Below is a small trained network, with its code and all its weights. Each question gives an input and a class and asks what happens when units are switched off, that is, made to give their printed mean instead of their output.

import numpy as np


def w(rows, s, z=0):
    codes = np.array(rows[::2]) - 128.0
    scale = np.full(codes.shape[1], s)
    scale[-1] = z or s
    return codes * scale


def f(y):
    return y / 2 * (1 + np.tanh(0.7978845608 * (y + 0.044715 * y**3)))


def log_softmax(a):
    a = a - a.max(-1, keepdims=True)
    return a - np.log(np.exp(a).sum(-1, keepdims=True))


def net(x, mask):
    res = np.array(x, float).reshape(1, 7) / 4 @ E
    y = f(res @ A[0][:, :-1].T + A[0][:, -1])
    res = res + np.where(mask, y, B[0][:, -1]) @ B[0][:, :-1]
    return log_softmax(res[-1] @ U[:, :-1].T + U[:, -1])


A, B = {}, {}
E = w([
[112,129,128,136,119,128,142],'x0',
[189,67,170,53,107,48,178],'x1',
[203,71,1,153,99,163,164],'x2',
[183,91,102,150,153,63,30],'x3',
[86,155,157,120,107,172,206],'x4',
[141,120,135,144,136,128,126],'x5',
[141,191,44,121,233,24,218],'x6',
],0.0076)
A[0] = w([
[131,116,123,120,243,69,200,32],'N1',
[89,194,222,171,152,70,91,244],'N2',
[122,183,121,199,165,182,101,15],'N3',
[154,86,39,153,61,139,155,221],'N4',
[108,1,199,144,84,140,128,5],'N5',
[196,58,189,57,107,79,194,31],'N6',
],0.0096,0.0026)
B[0] = w([
[144,251,156,213,128,151,78,253],'N1',
[142,61,146,42,69,150,221,243],'N2',
[77,57,90,127,197,144,141,178],'N3',
[185,162,167,52,138,104,158,253],'N4',
[97,207,191,144,152,186,72,214],'N5',
[83,70,1,169,217,145,107,220],'N6',
],0.0095,0.0071)
U = w([
[16,80,11,138,163,147,97,75],'0',
[171,160,147,114,89,129,126,254],'1',
[116,254,162,129,95,139,45,34],'2',
[196,152,137,34,69,104,164,77],'3',
],0.0093,0.0043)

Each question gives the input, the list of numbers given to net, and the class t.
The units are the neurons (one row each of A and B). Each row of codes is followed by its name. A weight is (code - 128) times the scale printed after its matrix; where a second scale follows, it is the last column's (A, B and U).
mask holds one flag per neuron, in row order. A switched-off neuron (its flag False) gives its mean, the last column of its row in B, instead of its output. The means were averaged over made-up inputs and are rounded, as every weight is.
A unit's drop is (log p(t) with every unit on - log p(t) with that unit switched off) / (log p(t) with every unit on - log p(t) with every unit switched off).
The circuit of an input: a set's keep is (log p(t) with only the set's units on - log p(t) with every unit switched off) / (log p(t) with every unit on - log p(t) with every unit switched off). Starting from all 6 units, units are removed one at a time, each time the one whose removal leaves the highest keep (on an exact tie, the one counted first), for as long as the keep stays at least 0.8.
circuit, biggest first: the units of the circuit, biggest drop first
most important unit: the unit with the biggest drop
top k neurons: the k neurons with the biggest drops, biggest first
drop when u is switched off: that unit's drop, to one decimal
input [1,4,-8,0,2,8,-6], class 3: most important unit -> N2
input [-4,-6,-3,6,5,-3,2], class 0: top 2 neurons -> [N4 N3]
input [7,6,3,-2,7,-4,6], class 0: top 2 neurons -> [N6 N5]
input [-2,-5,8,-1,0,3,-2], class 3: top 4 neurons -> [N4 N6 N1 N5]
input [-7,4,-7,-3,-7,0,-1], class 3: top 3 neurons -> [N2 N1 N3]
input [-1,4,4,2,-1,2,6], class 2: top 3 neurons -> [N1 N2 N3]
input [-3,5,4,-2,-1,-1,-4], class 0: top 3 neurons -> [N6 N1 N2]
input [-8,-7,8,-8,8,7,7], class 1: top 4 neurons -> [N4 N6 N1 N5]
input [5,1,-5,0,7,0,8], class 2: top 2 neurons -> [N1 N4]
input [-2,-5,8,-7,-5,-5,3], class 3: top 2 neurons -> [N4 N6]
input [2,6,3,-1,7,7,-6], class 0: top 2 neurons -> [N6 N1]
input [-5,6,4,1,2,1,-4], class 0: top 3 neurons -> [N6 N1 N2]
input [7,-8,-7,0,6,-8,-2], class 0: top 2 neurons -> [N3 N4]
input [-5,4,5,-1,-5,-7,6], class 2: top 3 neurons -> [N1 N2 N3]
input [-3,-1,-6,2,1,3,1], class 3: circuit, biggest first -> [N2]
input [6,4,8,3,-4,-4,-8], class 2: top 2 neurons -> [N5 N2]
input [4,8,-8,-3,-3,5,0], class 0: top 2 neurons -> [N6 N4]
input [-6,-5,4,0,-1,4,8], class 2: drop when N6 is switched off -> 0.1
input [-6,1,6,0,4,-2,7], class 2: drop when N4 is switched off -> -0.1
input [-2,-1,7,1,-3,-3,2], class 3: drop when N1 is switched off -> 0.1
input [3,-3,1,2,-7,2,8], class 2: drop when N1 is switched off -> 0.6
